The symbols move the nodes like this.
@: z336->z556, z447->z974, z252->z318, z791->z336, z768->z820, z757->z425, z981->z786, z105->z159, z598->z304, z572->z889, z969->z770, z280->z952, z66->z77, z777->z884, z199->z361, z556->z317, z403->z602, z480->z302, z994->z277, z847->z935, z623->z107, z468->z376, z770->z295, z730->z888, z633->z106, z494->z770, z291->z17, z638->z535, z277->z496, z451->z425, z295->z6, z496->z631, z115->z403, z64->z556, z843->z816, z703->z173, z974->z447, z971->z768, z407->z199, z952->z960, z43->z317, z997->z468, z577->z791, z551->z535, z130->z656, z318->z456, z786->z154, z186->z981, z173->z820, z483->z848, z304->z879, z658->z130, z535->z777, z385->z480, z889->z959, z887->z577, z820->z997, z888->z280, z265->z290, z959->z703, z142->z551, z376->z375, z602->z887, z425->z889, z935->z551, z631->z272, z190->z142, z704->z569, z128->z193, z159->z535, z302->z847, z290->z675, z383->z658, z375->z297, z193->z704, z954->z791, z753->z128, z107->z451, z884->z753, z675->z193, z77->z954, z17->z115, z272->z480, z816->z971, z960->z638, z848->z893, z893->z252, z317->z494, z879->z757, z656->z633, z569->z888, z361->z66, z106->z407, z297->z186, z6->z43, z456->z383, z154->z64
!: z336->z623, z447->z66, z252->z456, z791->z974, z768->z290, z757->z17, z981->z154, z105->z106, z598->z879, z572->z816, z969->z277, z280->z960, z66->z954, z777->z753, z199->z190, z556->z494, z403->z887, z480->z598, z994->z361, z847->z190, z623->z451, z468->z375, z770->z6, z730->z199, z633->z302, z494->z295, z291->z115, z638->z777, z277->z43, z451->z889, z295->z816, z496->z272, z115->z602, z64->z317, z843->z971, z703->z820, z974->z77, z971->z265, z407->z361, z952->z638, z43->z959, z997->z376, z577->z336, z551->z302, z130->z633, z318->z383, z786->z64, z186->z675, z173->z997, z483->z893, z304->z757, z658->z791, z535->z952, z385->z105, z889->z577, z887->z791, z820->z556, z888->z952, z265->z675, z959->z173, z142->z483, z376->z297, z602->z577, z425->z791, z935->z974, z631->z385, z190->z551, z704->z888, z128->z994, z159->z407, z302->z935, z290->z193, z383->z130, z375->z186, z193->z569, z954->z304, z753->z969, z107->z879, z884->z128, z675->z704, z77->z598, z17->z981, z272->z730, z816->z768, z960->z535, z848->z252, z893->z318, z317->z791, z879->z291, z656->z879, z569->z280, z361->z130, z106->z199, z297->z981, z6->z572, z456->z658, z154->z556

The rows follow the links: the fewer symbols apart two nodes are, the more alike their rows tend to be.

Each row is also shifted at random along 5 hidden directions that mean nothing.

Known rows, each with its node:
 -57   -29   -97    46    38    73   -38   -36     3   -68    59   -69    58    13   -71    16    -3    -5   -22    -3    10     6  -118    83   -15    14   -26    51  -109    32   -15   -14    19    27    42    16   -62     9    10   -22     2    12    19    23     6   -24 | z786
  23   -14     4    -9    -1    16   -40   -31   -31   -25    67   -35   -13   -49     3   -10   -43   -27   -22   -13    29    -6   -15   -38   -20   -37     0    22   -11   -20   -50     0    54    -3    48   -21    20    -1   -27    21     7   -92   -28    -6    26   -15 | z777
 -21    41    33    20    45   -26     1     9    -6    27    -3     0   -61    12    70   -81   -20    53    23   -28   -22    32    12    74   -54    71    -4   -17    -3   -52    65   -37    32    52   -45    57    10   -22   -23   -19    63    -7   -10     2   -49    -2 | z768
  -1    -6   -18    76   -55    41     9   -11   -40    27     2    -9    37    22     1    68     9   -20   -24   -15   -14    11    40    -1    23    -9    34    33   -10   -44   -10   -20     8    41   -44   -26    11    27    21   -23    -7    -4    -8   -73   -16   -17 | z935
   2   -18    30   -20   -29   -20   -30   -57     7    14    43    10   -42   -67    12   -37    11   -38    20   -11    31   -22    59   -58   -30   -33   -33   -20    12   -63   -36    26    48    13   -11   -49    13    23   -16    -7    25   -68   -19    -1    -5   -31 | z952
  -5     9   -22   -45    -5   -18    18   -29    12    15   -59    22     7    -4   -29     6    16   -31    49     5    20    25    -1    12    56     9    31    11    58   -13   -53    29    10   -37    -9    13    47   -29    35    15   -48    35    57   -39    20    16 | z304
  37   -23    48   -33   -29   -37   -26   -41   -50    -1   -42   -13   -66   -12   -37    11   -76   -27    -4     9   -59     1    33    12   -29    54   -60    40    20    28    16    -3   -58   -40    24    -6     4    55   -12    90    -1   -33   -35     3    32   -18 | z43
 -67   -69    -1   -74    -6   -40   -77   -55   -16    37    15     7   -35    13   -53    19    39   -80     6    10    33   -41     4   -50    10    51   -65    -9   -20    -6    58     6   -39     2    28    31    53    81    14    87    21   -26    69    -2    58   -12 | z997
   5    -7     3    64   -54    24    31     0    -6    19     1     8    50    22    17    64    29   -20   -16    -7    -6    -6    81   -40    10   -26    10     4    -9   -19    21    -1   -21    39   -55   -42   -14    33    17   -34    -1     0   -22   -38   -10   -10 | z190
 -51    52    39    -8   -31    28    -1    56    69    -1   -27    26    34   -62    62   -56    36    52    -8   -52   -15    53    17   -14   -43     6    59   -30    54     1    79    22    51    57   -75    62   -20  -101   -17   -87    18   -11   -29     5   -35    62 | z290
 -18    11   -11   -60    70   -66   -38   -61   -15    44    -9   -19   -89    25     4   -11   -30   -54    78    13    52    18    -8    77    32    25     0    16   -17   -23   -45   -33   -18   -27    18   -16    36    11     4    45    -6    32    53    -3     4   -28 | z425
  33   -12    28    -6    -9   -55    43    49    38   -12   -97    93    21   -16    -3    60     3   -60    31    -5    18     7    24   -57     6   -23    -3    -4    97   -25    -3    25   -21   -36    -3    29    54   -16    24   -13   -22    11    14   -12   -14   -30 | z130
 -65    -2    34   -82    13   -37   -71   -14    13    43     4    13   -30   -15    37    18     8   -87    37    -7    36    10    47   -35    -1    49   -13    12    -2    19    87    -1   -41    30    22    21    30    27     8    65    32   -40    23    -6    18   -20 | z703
  56    10   -39    46    71   -27    80    30   -62    -1    14    10   -18    92     4     5   -25    37    21    45     6   -31   -58    58    60     3    29   -10    -1   -55   -80   -47    26   -34    37    16    50     3    10     6   -12    54    56   -25   -17   -27 | z656
 -31    74    49   -37    13    -6   -19    -7    57    11   -49    -8     2   -21    75   -28   -28   -18    44   -28    -1    85    67    21   -48    40    14    14    -7    60    97     1   -38    20   -36    28   -23   -54    -4    -2     5   -29   -27     4   -19    18 | z572
  83   -36    23    44   -45   -30    90    23  -133    -3    53     8   -37    69   -45    26   -32    82   -47    69   -96  -100    26   -24    30    24   -25   -50    38   -18   -86   -23   -28   -39   -10   -54    11    81   -38    29    -5    28   -20    -8   -12   -15 | z105
  55     0     0    34   -38    40     6   -16   -23    15    63   -40    20    -6    26   -18    17    35   -46     0    14   -30    43   -62     4   -73    16   -21   -34     6   -28    13    34    -2     4   -79   -18    13    -9     2    -1   -41   -40     0    36    42 | z535
 -33   -12   -18   -24   -31    59   -20    70    58     5    -1    31    47   -30   -15   -22    70    31   -45   -22   -21   -23   -20   -33    50    10    24    -7    20    15    59    52    27    52    27    26   -50   -10    37    11    17    39     3     7   -10    29 | z297
  79   -16    49    -9   -63     1    25   -43    12   -14  -105   -23    -2   -23   -32   -31   -25    17   -17     4   -70    39    84   -17   -41     3   -63    10    27    73    49    47   -65   -68   -12   -15   -26     5    16    54   -37   -16   -53    14    48    39 | z770
  28   -23   -42    28     5    34   -12   -56    -4   -32   -20   -76    13    21   -63    -8   -27     9   -18    10   -30    25   -32    69   -14     9   -52    50   -77    57     5     3   -38   -36    29   -15   -53    23    23    34   -22    12   -16    23    44     7 | z317
  20     6   -12    27   -64    97    -8    60    56   -33   -46   -24    81   -45   -31    19    20    45   -75   -35   -63    36    -3    10    14   -33    34    48    -3    82    35    46    -9    22    -4   -20  -115   -35    32   -25   -26    42   -77    10     3    52 | z64
 -33    34     7    24    22    -1    11   -21    -4     6    -8   -37     1    29    42   -40    -7    44    12   -16   -13    49    -6    49   -67    40     3   -19   -38    16    69   -29    -9    16   -58    54     4   -36   -26   -37    15   -13     7     9     2    44 | z843
 -43    39    -8   -46    16     1   -26    19    34    19    11    -6   -12    -6    10    16    23    13    28    11    22    12   -10    40    28   -37    46     1   -10    52   -42    -5   -25     7   -25   -55   -62   -26   -16   -45   -21    64   -21    28   -23    30 | z403
 -19    26    64   -21   -52    -4    69    17    44   -34     2    63    50   -42    22   -25    43    13    40    29   -17   -16   114  -110     0     8   -26   -79    78    40    11    66   -15    -1   -49   -27    -9   -23   -17   -36   -22   -19    -9     9   -37   -13 | z730
 -43    24   -54    24    25    37   -10   -28    -6   -11     1    -8    44    -5    14    31   -27   -64    34   -35    40    59   -35    49    25    22    55    74   -12   -64   -19   -14    64    35     9    60    50   -32    39    -9    -6   -25    49   -74   -21   -40 | z447
  10    -5     6   -44    28   -52    -2   -58    19    44   -35    -5   -73    23   -24   -25    30    -4    60    34    23    -6    31    46    25   -20   -40   -26   -11    18   -54     8   -51   -43   -25   -76   -27    24     6     8   -24    75    14    34     6     6 | z887
 -29   -40   -61    15    32    36     2    -6    21   -12    35   -14    18    19   -45   -73    60    48   -25    16     3   -40   -75    28    21    31   -36   -31   -53    -8    27    24    41    26    35    42   -29    15    23    14    23    37    55    30    -1     8 | z186
 -14    17    -9    13    -8    27    12     5    13   -12    39   -21    25   -23    20   -75    21    76   -30   -20    -1    11   -49   -12   -39   -20    29   -42    -4    -4    13    11    61    11   -32    41    -2   -67   -30   -60     9   -24     5    21    10    70 | z193
  64    -5   -42    46    59    -5    27    68     0   -14   -22    -4    21    64    18    45   -12    29   -48     9    37    -7  -112    26     2   -77    32     8   -29    18   -12   -43   -11   -54    40    19    17   -23     6   -23   -16    38     5    18    30    30 | z658
  26   -48    -2    29     1   -37   -18    36    20    -5   -40    19    12    12   -13    90    11   -48   -37   -11    38   -17   -53   -28   -51   -73   -16     9    -7    -3    25   -27   -48   -30    -3    -1    19    25    -6   -40     8     2   -12    25    21     0 | z848

From each start, follow one symbol. Which node do you reach?
Answers are names.
start  -32   -14    21    32   -54    -4    -7   -39    12    21    -7    35    22   -24    12    65    23   -94    30   -26    15     6   105   -39    -7    -2   -26    19    11   -62    16     9    -8    53   -51   -38     9    44    16   -25    14   -36   -17   -49   -39   -65
! z302
start  107     6    24   107   -18     5    68    50    -4    49   -28    25    -5    46    53    -1    28    53   -38    -3   -35   -29    90     1    13   -52     0   -21   -13   -59    27    -7    -3    24   -35   -62   -33    35    34   -17    25    39   -58   -21   -47   -10
@ z551
start  -44    43    34   -66     9     6   -49    55    36    45     7    13     2    -8    78    -6    22   -25    -4   -18    19    17    48   -38    22    23    40     7    -6    45   105     9   -17    48    22    20    -5    -9    22    50    32   -22    -8    -7    -5    24
@ z820
start   56    22     9     2    39     3    60    -7   -12   -58    10    -3    12    -5    10   -69   -58    30    23    29    -2     7    -4   -19    -3    24   -33   -20    13    14   -17    25    34   -51    68    25    28   -31    -5    50   -12   -53    13    14     7   -29
! z361
start   50    -1   -18    16   -32    15    40   -12   -14    17   -66     9    26     4   -13     1    -3    -5     3   -11   -19    32    20    -5    54    -4    41    20    53   -39   -26    24    30   -26    -4    25    50   -23    44    24   -35    10    30   -66    17    14
! z954
start   52   -15    46    -3   -74   -11    34   -35    20    27    -5    13   -16   -45    -3   -81    58    62   -17    11   -17   -34    83   -90   -17   -62   -27   -89    47    -7   -11    57    16   -33   -54   -56    -2    -7   -16   -25   -14   -22   -31    21    21    61
! z952
start   44   -49     1    -1   -72   -25    13   -38   -52    34   -89    32   -30   -20   -71    45   -14   -50    -4   -18   -38     9    21    -5    42    11    15    41   102   -85   -64    11     9   -32   -26    17    73    24    35    30   -29    11    19   -79    30     7
! z598
start  -62    23   -23     0    70    11   -36   -80    39   -60     8   -39     8   -24     2   -17   -60   -73    71   -18    32    67   -13    86   -65    76   -75    71   -84    19    44   -11     1    23    43    40   -29     0     6    17    18   -45    13    20   -30   -91
! z295
start   52    13    14   -37   -11   -17    -4    -7     6    64   -49   -28   -54    19   -13    -6    23    34     1    26   -20    -2    33    36    44   -54    16   -16     3    62   -40     4   -62   -54   -28   -89   -44     8    14    13   -40    85   -22    22    33    70
! z336
start  -33    45    -1   -55    78   -44   -61     0   -34    43    37   -16   -85    19    48    16   -61   -35    52   -10    42    17   -33    90    25    28    52    51   -11   -30   -56   -65    15    18    26    -5    19    -8   -22    26    18    17     4   -12   -26   -32
@ z425
start  -52    27    -1   -59   -10     9   -24    30    87     8   -46    48     5   -59   -14    -9    48   -10    46   -14     9    17    13    21    48    -8    24     3    49    18   -34    47     1    20   -23   -31   -72   -38    13   -42   -25    75   -12    16   -50     0
@ z115
start   75    18    34   -23    -6     1    19    -5    33   -24   -19    17   -11   -69    26   -83   -35     8     4    -4    -2    16    49   -57   -13   -24   -21    -6    44     4    -7    59    36   -37    48    -8     2   -34    12    47    -4   -63   -33    11     8    -7
! z969
start   25   -10    46     9   -83   -13    62    51   -80    -6    -8    51     3     9   -40    68   -21    31   -19    36   -94   -52    50   -50    42    33    18   -24   102   -13   -62     3   -36   -11   -37   -25    16    36   -32    -6   -30    23   -22   -32   -27    -7
! z598
start   54    -6    48    -9   -17   -26    37   -97    49    -5  -114   -25    -7    -2   -24   -76     2    -6    43    16   -33    53   106    -3   -56    28  -116   -28    -4    67    89    58   -76   -72   -31    -6    -7    13    30    58   -29   -14     1    32    49    19
@ z6
start  -11    44    37   -75    20   -55   -40    35    -1    57   -37    45   -89   -35    40    16   -38   -33    53   -22     6    22    30    44    51    13    68    40    80   -44   -56   -19    11    18    -7   -10    13   -25    -1    22     6    38   -22   -31   -43   -15
@ z451
start  -63    13    17    -2   -30    13   -19    34    28    -3     5    31     3   -61    19   -43    18    43   -14   -50   -16    19   -26    -1   -42    25    34   -15    49   -51    27     7    67    58   -53    64    -7   -63   -37   -80    31   -16   -15     4   -42    28
! z704
start  -24    62    37   -17   -27    46   -33    33    30   -33   -33   -30    46   -47    42    32   -50   -13   -18   -41   -30    86    29     2   -44    14    46    60     4    91    78     1   -32    23   -11    23   -52   -63    -6    -7    -9   -42   -75     2    -4    33
! z572
start   24   -44   -23    29     3   -13   -21    40    15   -19   -26    -3    35    28   -25   104     7   -34   -59    -8    40   -10   -92   -28   -47   -85     7    13   -27    31    14   -36   -44   -46     8     8    18    11    -6   -39   -15     3    -1    26    52    33
! z456
